Here is a tiny trained network, its code and every weight. The questions are about switching its units off for an input and a target symbol, where a switched-off unit gives its printed mean instead of its output.

import numpy as np


def w(rows, s, z=0):
    codes = np.array(rows[::2]) - 128.0
    scale = np.full(codes.shape[1], s)
    scale[-1] = z or s
    return codes * scale


def f(y):
    return np.maximum(y, 0)


def softmax(a):
    e = np.exp(a - a.max(-1, keepdims=True))
    return e / e.sum(-1, keepdims=True)


def log_softmax(a):
    a = a - a.max(-1, keepdims=True)
    return a - np.log(np.exp(a).sum(-1, keepdims=True))


def net(x, mask):
    ids = ['βγδηλξτφω'.index(c) for c in x.split()]
    T = len(ids)
    res = E[ids] + P[:T]
    u = 0
    for l in range(3):
        q, k, v = (res @ M[l].T for M in (Q, K, V))
        z = softmax(np.where(np.tri(T) > 0, q @ k.T / 3**0.5, -1e9)) @ v
        res = res + np.where(mask[u], z, O[l][:, -1]) @ O[l][:, :-1]
        u += 1
        y = f(res @ A[l][:, :-1].T + A[l][:, -1])
        res = res + np.where(mask[u : u + 8], y, B[l][:, -1]) @ B[l][:, :-1]
        u += 8
    return log_softmax(res[-1] @ U[:, :-1].T + U[:, -1])


Q, K, V, O, A, B = {}, {}, {}, {}, {}, {}
E = w([
[173,93,155,134,120,170],'β',
[169,87,156,123,112,162],'γ',
[149,112,111,158,210,151],'δ',
[164,114,108,197,123,138],'η',
[191,81,162,101,100,133],'λ',
[203,105,98,154,174,95],'ξ',
[125,148,244,166,118,120],'τ',
[153,127,182,25,60,133],'φ',
[95,179,121,141,100,158],'ω',
],0.011)
P = w([
[96,6,149,160,154,160],'0',
[152,55,134,163,159,245],'1',
[142,123,133,157,157,205],'2',
[144,161,122,125,144,158],'3',
[150,193,113,108,138,140],'4',
[159,218,106,95,133,138],'5',
[165,254,108,86,133,123],'6',
],0.0072)
Q[0] = w([
[65,117,109,97,170,129],'L0H0',
[194,151,142,107,204,106],'L0H0',
[198,165,252,94,42,245],'L0H0',
],0.04)
K[0] = w([
[92,126,167,112,156,145],'L0H0',
[142,191,160,181,180,98],'L0H0',
[103,162,2,133,138,138],'L0H0',
],0.045)
V[0] = w([
[187,165,142,152,52,202],'L0H0',
[224,149,188,84,254,129],'L0H0',
[242,91,127,199,44,49],'L0H0',
],0.0081)
O[0] = w([
[146,87,127,128,46,160,239],'L0H0',
[157,90,138,38,241,129,252],'L0H0',
[255,137,148,143,73,77,200],'L0H0',
],0.0073,0.0027)
A[0] = w([
[102,120,106,135,134,95,18],'L0N0',
[60,221,71,130,126,39,35],'L0N1',
[44,120,115,125,123,7,20],'L0N2',
[70,128,114,112,107,57,4],'L0N3',
[128,197,254,175,164,115,99],'L0N4',
[105,138,115,125,135,102,35],'L0N5',
[144,123,165,177,167,146,78],'L0N6',
[89,132,125,175,92,98,17],'L0N7',
],0.01,0.0029)
B[0] = w([
[148,125,143,140,92,112,128],'L0N0',
[163,174,89,170,98,120,132],'L0N1',
[109,109,128,93,122,150,128],'L0N2',
[150,126,129,163,121,111,128],'L0N3',
[117,101,2,101,112,128,253],'L0N4',
[142,118,134,119,119,135,128],'L0N5',
[103,124,98,150,135,142,196],'L0N6',
[135,114,125,120,145,156,129],'L0N7',
],0.015,0.0055)
Q[1] = w([
[230,143,143,139,178,198],'L1H0',
[106,81,3,71,86,136],'L1H0',
[56,126,120,128,137,60],'L1H0',
],0.031)
K[1] = w([
[194,113,4,89,119,220],'L1H0',
[101,235,110,246,163,54],'L1H0',
[138,101,212,128,153,54],'L1H0',
],0.025)
V[1] = w([
[44,97,51,72,91,1],'L1H0',
[152,115,165,145,155,159],'L1H0',
[145,134,131,161,158,145],'L1H0',
],0.0064)
O[1] = w([
[135,53,10,18,101,254,167],'L1H0',
[130,150,182,164,140,97,112],'L1H0',
[130,155,148,147,143,127,254],'L1H0',
],0.0049,0.00093)
A[1] = w([
[109,136,132,96,177,109,242],'L1N0',
[124,45,144,123,115,169,87],'L1N1',
[74,112,175,115,112,159,145],'L1N2',
[156,150,172,162,171,131,166],'L1N3',
[185,28,129,127,99,101,187],'L1N4',
[125,144,129,130,61,124,224],'L1N5',
[123,151,94,90,104,149,2],'L1N6',
[97,253,126,139,165,162,119],'L1N7',
],0.014,0.0036)
B[1] = w([
[117,45,90,50,167,130,176],'L1N0',
[44,161,103,110,112,118,205],'L1N1',
[94,35,144,91,119,166,137],'L1N2',
[89,125,246,186,124,56,172],'L1N3',
[75,223,111,162,198,131,255],'L1N4',
[78,159,83,142,64,197,186],'L1N5',
[172,113,158,142,113,61,183],'L1N6',
[155,41,73,55,64,139,157],'L1N7',
],0.012,0.008)
Q[2] = w([
[103,193,97,76,181,167],'L2H0',
[71,133,8,113,135,132],'L2H0',
[212,146,100,68,83,128],'L2H0',
],0.016)
K[2] = w([
[180,132,127,109,96,29],'L2H0',
[135,143,167,43,8,46],'L2H0',
[116,207,93,74,147,121],'L2H0',
],0.016)
V[2] = w([
[113,200,195,21,118,175],'L2H0',
[47,134,181,82,60,10],'L2H0',
[104,162,117,133,180,88],'L2H0',
],0.014)
O[2] = w([
[80,103,123,90,51,12,5],'L2H0',
[96,115,44,96,82,119,202],'L2H0',
[133,173,151,51,137,161,254],'L2H0',
],0.011,0.0076)
A[2] = w([
[148,93,119,150,105,103,21],'L2N0',
[93,99,189,178,180,145,97],'L2N1',
[144,116,219,82,37,172,114],'L2N2',
[160,251,139,187,101,79,128],'L2N3',
[125,142,240,146,142,109,3],'L2N4',
[54,126,145,200,191,93,143],'L2N5',
[76,160,223,135,160,78,148],'L2N6',
[189,221,120,130,207,12,131],'L2N7',
],0.014,0.0044)
B[2] = w([
[135,128,195,167,173,149,164],'L2N0',
[175,90,116,109,71,5,211],'L2N1',
[168,93,114,200,109,57,150],'L2N2',
[220,157,135,35,28,119,254],'L2N3',
[148,84,40,213,141,96,166],'L2N4',
[151,95,162,187,137,173,207],'L2N5',
[77,126,230,79,168,203,190],'L2N6',
[68,214,78,225,177,39,199],'L2N7',
],0.014,0.0097)
U = w([
[90,152,200,154,149,155,30],'β',
[76,148,197,138,134,151,19],'γ',
[170,60,156,73,244,79,216],'δ',
[186,190,172,134,103,97,194],'η',
[97,203,190,90,161,76,1],'λ',
[109,187,138,176,199,61,49],'ξ',
[116,187,19,108,169,170,224],'τ',
[55,145,116,124,94,61,33],'φ',
[76,107,116,254,89,161,138],'ω',
],0.0049,0.0046)

Each question gives the input, a string of symbols that net reads in full, and the target symbol t.
The units are the heads (3 rows each of Q, K, V and O) and the neurons (one row each of A and B). Each row of codes is followed by its name. A weight is (code - 128) times the scale printed after its matrix; where a second scale follows, it is the last column's (O, A, B and U).
mask holds one flag per unit, layer by layer, with each layer's heads first. A switched-off unit (its flag False) gives its mean, the last column of its rows in O or B, instead of its output. The means were averaged over made-up inputs and are rounded, as every weight is.
A unit's drop is (log p(t) with every unit on - log p(t) with that unit switched off) / (log p(t) with every unit on - log p(t) with every unit switched off).
The circuit of an input: a set's keep is (log p(t) with only the set's units on - log p(t) with every unit switched off) / (log p(t) with every unit on - log p(t) with every unit switched off). Starting from the 12 units with the biggest drops (on a tie, the unit counted first), units are removed one at a time, each time the one whose removal leaves the highest keep (on an exact tie, the one counted first), for as long as the keep stays at least 0.8.
circuit, biggest first: the units of the circuit, biggest drop first
most important unit: the unit with the biggest drop
k most important neurons: the k neurons with the biggest drops, biggest first
k most important neurons of layer l: the k neurons of layer l with the biggest drops, biggest first
input ω τ δ ξ η, target ξ: circuit, biggest first : [L2N7 L2H0 L0H0 L1N1]
input τ ξ δ φ ξ, target φ: circuit, biggest first : [L2H0]
input τ δ φ β, target φ: circuit, biggest first : [L2H0 L1H0 L0N4]
input τ ω τ τ γ ξ η, target ξ: circuit, biggest first : [L2N7 L2H0 L0H0]
input η τ τ, target η: circuit, biggest first : [L0H0 L2N3 L1N0 L1N7]
input δ τ δ γ τ, target δ: 4 most important neurons : [L1N4 L1N1 L1N0 L2N7]
input τ τ τ, target τ: circuit, biggest first : [L0N4 L1H0]
input λ φ δ δ η, target η: circuit, biggest first : [L0N4 L2N3 L0H0 L1N0]
input ω τ β, target ω: circuit, biggest first : [L2H0 L0H0 L1N4 L2N3]
input τ ω λ τ τ ω λ, target ω: 2 most important neurons : [L1N7 L1N4]
input γ τ φ γ, target φ: 3 most important neurons : [L1N1 L1N6 L0N4]
input δ λ λ, target δ: 3 most important neurons : [L0N4 L1N4 L2N1]
input η δ η η η λ, target η: circuit, biggest first : [L2N3 L0H0 L0N4 L1H0]
input τ τ τ δ ξ λ τ, target ξ: circuit, biggest first : [L0H0 L2N7]
input ξ τ φ τ, target ξ: 2 most important neurons : [L2N7 L0N4]
input τ τ λ, target λ: most important unit : L0N4
input β γ ξ, target ξ: 2 most important neurons of layer 2 : [L2N7 L2N4]
input φ η τ, target φ: 4 most important neurons : [L0N4 L0N6 L1N1 L1N2]
input δ φ τ ξ, target φ: circuit, biggest first : [L2H0 L0N4]
input ω η ξ τ, target τ: 2 most important neurons : [L0N4 L1N3]
input λ β ω η λ, target η: most important neuron : [L2N3]
input β τ ω ξ, target ω: 4 most important neurons : [L1N4 L1N7 L2N5 L0N4]
input ξ τ τ γ, target ξ: 3 most important neurons : [L2N7 L1N6 L1N4]
input η τ τ ω τ η, target ω: 2 most important neurons : [L1N7 L1N4]
